Here is a tiny trained network, its code and every weight. The questions are about switching its units off for an input and a class, where a switched-off unit gives its printed mean instead of its output.

import numpy as np


def w(rows, s, z=0):
    codes = np.array(rows[::2]) - 128.0
    scale = np.full(codes.shape[1], s)
    scale[-1] = z or s
    return codes * scale


def f(y):
    return y / 2 * (1 + np.tanh(0.7978845608 * (y + 0.044715 * y**3)))


def log_softmax(a):
    a = a - a.max(-1, keepdims=True)
    return a - np.log(np.exp(a).sum(-1, keepdims=True))


def net(x, mask):
    res = np.array(x, float).reshape(1, 5) / 4 @ E
    y = f(res @ A[0][:, :-1].T + A[0][:, -1])
    res = res + np.where(mask, y, B[0][:, -1]) @ B[0][:, :-1]
    return log_softmax(res[-1] @ U[:, :-1].T + U[:, -1])


A, B = {}, {}
E = w([
[112,129,129,118,125,144,121,142,123],'x0',
[19,95,100,196,246,103,163,105,118],'x1',
[58,171,140,100,77,139,204,113,224],'x2',
[151,89,90,120,130,134,177,172,142],'x3',
[103,42,100,201,55,156,80,102,191],'x4',
],0.013)
A[0] = w([
[88,173,136,119,5,117,167,122,252,129],'n1',
[223,224,146,48,99,130,147,159,103,255],'n2',
[173,90,121,138,29,141,57,132,182,112],'n3',
[53,28,120,237,137,132,98,119,177,1],'n4',
[157,86,129,138,221,135,101,141,18,226],'n5',
[113,148,112,143,153,109,121,153,103,122],'n6',
[133,131,107,130,156,129,111,177,144,130],'n7',
[184,61,118,143,131,130,52,147,57,243],'n8',
[157,80,134,143,33,137,82,122,146,148],'n9',
[139,99,130,119,126,138,86,131,102,175],'n10',
[147,110,102,109,218,125,89,132,76,178],'n11',
[57,204,137,93,145,135,229,99,196,105],'n12',
[165,174,122,105,117,132,143,130,103,171],'n13',
[85,182,137,120,249,95,181,152,102,134],'n14',
],0.015,0.0066)
B[0] = w([
[178,94,146,99,88,170,177,34,113,251],'n1',
[59,120,106,31,149,96,60,127,111,237],'n2',
[182,115,148,191,134,149,150,136,150,216],'n3',
[73,144,118,11,145,95,59,125,103,249],'n4',
[127,100,136,152,151,150,153,122,18,233],'n5',
[132,122,128,126,122,142,154,144,117,151],'n6',
[130,128,154,146,127,125,108,107,111,138],'n7',
[145,132,135,189,132,107,73,234,106,220],'n8',
[168,116,135,172,119,150,126,180,134,205],'n9',
[138,119,110,140,130,122,112,161,113,160],'n10',
[129,126,137,150,147,145,150,110,62,198],'n11',
[116,178,112,150,115,114,182,117,252,224],'n12',
[108,154,148,107,130,129,84,111,120,166],'n13',
[146,141,121,192,108,131,208,121,136,222],'n14',
],0.025,0.026)
U = w([
[78,129,111,80,197,78,57,184,56,200],'0',
[174,89,159,166,130,216,198,80,52,134],'1',
[92,153,111,4,112,105,107,78,169,182],'2',
[130,192,100,221,132,110,186,157,186,5],'3',
[187,122,136,219,129,132,97,222,155,80],'4',
],0.011,0.0024)

Each question gives the input, the list of numbers given to net, and the class t.
The units are the neurons (one row each of A and B). Each row of codes is followed by its name. A weight is (code - 128) times the scale printed after its matrix; where a second scale follows, it is the last column's (A, B and U).
mask holds one flag per neuron, in row order. A switched-off neuron (its flag False) gives its mean, the last column of its row in B, instead of its output. The means were averaged over made-up inputs and are rounded, as every weight is.
A unit's drop is (log p(t) with every unit on - log p(t) with that unit switched off) / (log p(t) with every unit on - log p(t) with every unit switched off).
unit that matters most: the unit with the biggest drop
k most important neurons: the k neurons with the biggest drops, biggest first
drop when u is switched off: that unit's drop, to one decimal
input [0,5,2,4,-7], class 3: unit that matters most	n12
input [8,-7,0,1,6], class 4: 2 most important neurons	[n9; n5]
input [4,8,-7,8,2], class 0: 2 most important neurons	[n4; n1]
input [3,-2,0,-5,-2], class 0: 2 most important neurons	[n1; n12]
input [0,0,-3,4,8], class 4: 3 most important neurons	[n3; n2; n9]
input [-8,5,0,2,7], class 0: 2 most important neurons	[n12; n1]
input [5,5,-1,2,1], class 0: 2 most important neurons	[n1; n4]
input [8,7,1,8,-6], class 3: 3 most important neurons	[n12; n1; n14]
input [7,-1,-2,7,1], class 4: 3 most important neurons	[n4; n1; n2]
input [1,-8,0,-5,5], class 4: 2 most important neurons	[n9; n5]
input [-2,7,1,2,6], class 2: 2 most important neurons	[n8; n5]
input [-6,4,7,-8,-2], class 3: drop when n12 is switched off	0.7
input [6,8,2,-2,-8], class 3: drop when n12 is switched off	1.2
input [-1,-5,-4,8,-1], class 0: unit that matters most	n2
input [8,-2,-4,3,-6], class 0: drop when n2 is switched off	0.1
